Below are the code and all the weights of a small trained network. Each question names an input and a target symbol and asks about switching units off, where a switched-off unit gives its printed mean instead of its output.

import numpy as np


def w(rows, s, z=0):
    codes = np.array(rows[::2]) - 128.0
    scale = np.full(codes.shape[1], s)
    scale[-1] = z or s
    return codes * scale


def norm(h):
    return h / np.sqrt((h * h).mean(-1, keepdims=True) + 1e-5)


def softmax(a):
    e = np.exp(a - a.max(-1, keepdims=True))
    return e / e.sum(-1, keepdims=True)


def log_softmax(a):
    a = a - a.max(-1, keepdims=True)
    return a - np.log(np.exp(a).sum(-1, keepdims=True))


def net(x, mask):
    ids = ['ΞΩαεηθτψ'.index(c) for c in x.split()]
    T = len(ids)
    res = E[ids] + P[:T]
    u = 0
    for l in range(2):
        r = norm(res)
        for j in range(3):
            rows = slice(4 * j, 4 * j + 4)
            q, k, v = (r @ M[l][rows].T for M in (Q, K, V))
            z = softmax(np.where(np.tri(T) > 0, q @ k.T / 4**0.5, -1e9)) @ v
            o = O[l][rows]
            res = res + np.where(mask[u + j], z, o[:, -1]) @ o[:, :-1]
        u += 3
    return log_softmax(norm(res)[-1] @ U[:, :-1].T + U[:, -1])


Q, K, V, O = {}, {}, {}, {}
E = w([
[143,2,173],'Ξ',
[90,110,126],'Ω',
[175,221,102],'α',
[100,128,136],'ε',
[214,147,107],'η',
[122,147,143],'θ',
[134,110,127],'τ',
[156,145,132],'ψ',
],0.045)
P = w([
[142,142,248],'0',
[131,133,187],'1',
[139,144,164],'2',
[144,149,148],'3',
[144,155,131],'4',
[146,157,117],'5',
[149,160,106],'6',
[150,163,97],'7',
[154,167,88],'8',
[152,169,73],'9',
],0.011)
Q[0] = w([
[174,137,141],'0.h0',
[149,105,141],'0.h0',
[133,119,148],'0.h0',
[102,242,163],'0.h0',
[208,188,117],'0.h1',
[242,121,105],'0.h1',
[96,204,178],'0.h1',
[134,135,120],'0.h1',
[79,197,81],'0.h2',
[129,10,64],'0.h2',
[225,78,109],'0.h2',
[207,189,149],'0.h2',
],0.012)
K[0] = w([
[182,142,215],'0.h0',
[202,46,126],'0.h0',
[97,175,93],'0.h0',
[141,134,185],'0.h0',
[166,204,217],'0.h1',
[175,142,130],'0.h1',
[73,161,181],'0.h1',
[138,132,122],'0.h1',
[8,227,98],'0.h2',
[75,36,67],'0.h2',
[200,84,17],'0.h2',
[195,193,73],'0.h2',
],0.012)
V[0] = w([
[102,134,199],'0.h0',
[147,128,120],'0.h0',
[64,77,124],'0.h0',
[72,154,153],'0.h0',
[90,72,66],'0.h1',
[111,43,164],'0.h1',
[101,154,99],'0.h1',
[140,159,124],'0.h1',
[19,64,2],'0.h2',
[128,128,128],'0.h2',
[97,30,193],'0.h2',
[123,123,109],'0.h2',
],0.0096)
O[0] = w([
[191,86,57,199],'0.h0',
[74,130,119,117],'0.h0',
[140,170,133,112],'0.h0',
[156,153,69,173],'0.h0',
[105,81,183,65],'0.h1',
[57,63,159,123],'0.h1',
[108,151,139,127],'0.h1',
[141,147,113,135],'0.h1',
[194,178,149,2],'0.h2',
[128,128,128,128],'0.h2',
[201,253,75,112],'0.h2',
[157,109,121,112],'0.h2',
],0.0059,0.0076)
Q[1] = w([
[123,223,75],'1.h0',
[202,143,101],'1.h0',
[119,151,191],'1.h0',
[136,8,188],'1.h0',
[122,230,144],'1.h1',
[145,69,96],'1.h1',
[76,154,222],'1.h1',
[103,39,140],'1.h1',
[156,205,87],'1.h2',
[157,195,110],'1.h2',
[163,86,141],'1.h2',
[95,228,164],'1.h2',
],0.019)
K[1] = w([
[134,193,104],'1.h0',
[222,183,195],'1.h0',
[70,118,144],'1.h0',
[104,39,179],'1.h0',
[107,165,28],'1.h1',
[195,146,175],'1.h1',
[116,83,55],'1.h1',
[112,87,184],'1.h1',
[101,174,2],'1.h2',
[109,156,51],'1.h2',
[178,141,163],'1.h2',
[77,170,94],'1.h2',
],0.021)
V[1] = w([
[93,45,213],'1.h0',
[30,200,98],'1.h0',
[140,198,174],'1.h0',
[180,138,137],'1.h0',
[125,79,118],'1.h1',
[164,131,212],'1.h1',
[107,173,215],'1.h1',
[20,105,2],'1.h1',
[39,55,130],'1.h2',
[151,86,73],'1.h2',
[92,93,154],'1.h2',
[106,148,235],'1.h2',
],0.0084)
O[1] = w([
[131,168,10,19],'1.h0',
[37,51,127,253],'1.h0',
[97,191,177,180],'1.h0',
[143,165,167,116],'1.h0',
[94,185,71,80],'1.h1',
[2,73,106,94],'1.h1',
[121,27,122,184],'1.h1',
[252,234,179,204],'1.h1',
[135,71,213,132],'1.h2',
[146,158,240,96],'1.h2',
[81,94,151,115],'1.h2',
[56,51,60,119],'1.h2',
],0.0061,0.0049)
U = w([
[184,14,161,2],'Ξ',
[60,132,97,242],'Ω',
[115,252,98,200],'α',
[145,147,95,120],'ε',
[207,124,90,130],'η',
[129,181,165,146],'θ',
[171,114,135,70],'τ',
[95,125,233,80],'ψ',
],0.014,0.0054)

Each question gives the input, a string of symbols that net reads in full, and the target symbol t.
The units are the heads (4 rows each of Q, K, V and O). Each row of codes is followed by its name. A weight is (code - 128) times the scale printed after its matrix; where a second scale follows, it is the last column's (O and U).
mask holds one flag per head, layer by layer. A switched-off head (its flag False) gives its mean, the last column of its rows in O, instead of its output. The means were averaged over made-up inputs and are rounded, as every weight is.
A unit's drop is (log p(t) with every unit on - log p(t) with that unit switched off) / (log p(t) with every unit on - log p(t) with every unit switched off).
The circuit of an input: a set's keep is (log p(t) with only the set's units on - log p(t) with every unit switched off) / (log p(t) with every unit on - log p(t) with every unit switched off). Starting from all 6 units, units are removed one at a time, each time the one whose removal leaves the highest keep (on an exact tie, the one counted first), for as long as the keep stays at least 0.8.
circuit, biggest first: the units of the circuit, biggest drop first
which heads matter: for each layer, one digit per head in row order, 1 if its drop is at least 0.15 and else 0, layers parted by /
drop of u: that unit's drop, to one decimal
input θ ε τ τ ε ε θ θ ε, target α: circuit, biggest first -> 0.h2
input α α ε θ ε ψ, target ψ: circuit, biggest first -> 1.h0, 0.h2, 0.h1, 0.h0
input θ θ ψ τ θ α ψ, target Ξ: which heads matter -> 001 / 010
input ε α ε ψ Ω θ, target Ω: circuit, biggest first -> 1.h0, 0.h2
input η θ ε ψ θ τ ε θ ψ τ, target α: circuit, biggest first -> 1.h0, 1.h2
input ψ τ θ Ω τ, target Ω: which heads matter -> 010 / 010
input θ α ε η Ω τ τ Ω, target ψ: circuit, biggest first -> 0.h2, 1.h2, 0.h1, 0.h0
input η ε τ, target α: circuit, biggest first -> 1.h2, 0.h2
input ψ θ θ θ θ ε ψ, target Ω: circuit, biggest first -> 0.h2, 1.h1
input α ψ ψ η θ τ, target ψ: which heads matter -> 111 / 110
input α Ω Ω θ Ω θ ε θ Ω, target α: which heads matter -> 101 / 010
input ε θ Ξ Ω τ, target η: which heads matter -> 011 / 101
input τ Ω η ψ, target α: circuit, biggest first -> 1.h2, 1.h1
input ψ τ α Ω ε τ, target Ω: circuit, biggest first -> 1.h1
input η ε θ θ θ Ω η α Ω ε, target ψ: which heads matter -> 111 / 111
input Ω τ ε η τ Ω θ θ, target ψ: which heads matter -> 011 / 111
input α α η ψ, target α: which heads matter -> 110 / 111
input Ω ε θ ε τ ε Ω θ ε, target α: drop of 1.h2 -> -0.2
input η τ α Ω θ Ω, target ψ: drop of 0.h1 -> 1.3
input θ Ξ ε ψ, target Ξ: drop of 1.h1 -> 1.2
input ψ τ ε η ψ, target Ω: drop of 0.h2 -> 0.9
input Ω Ω α ε α Ω ε η θ, target Ω: circuit, biggest first -> 0.h2
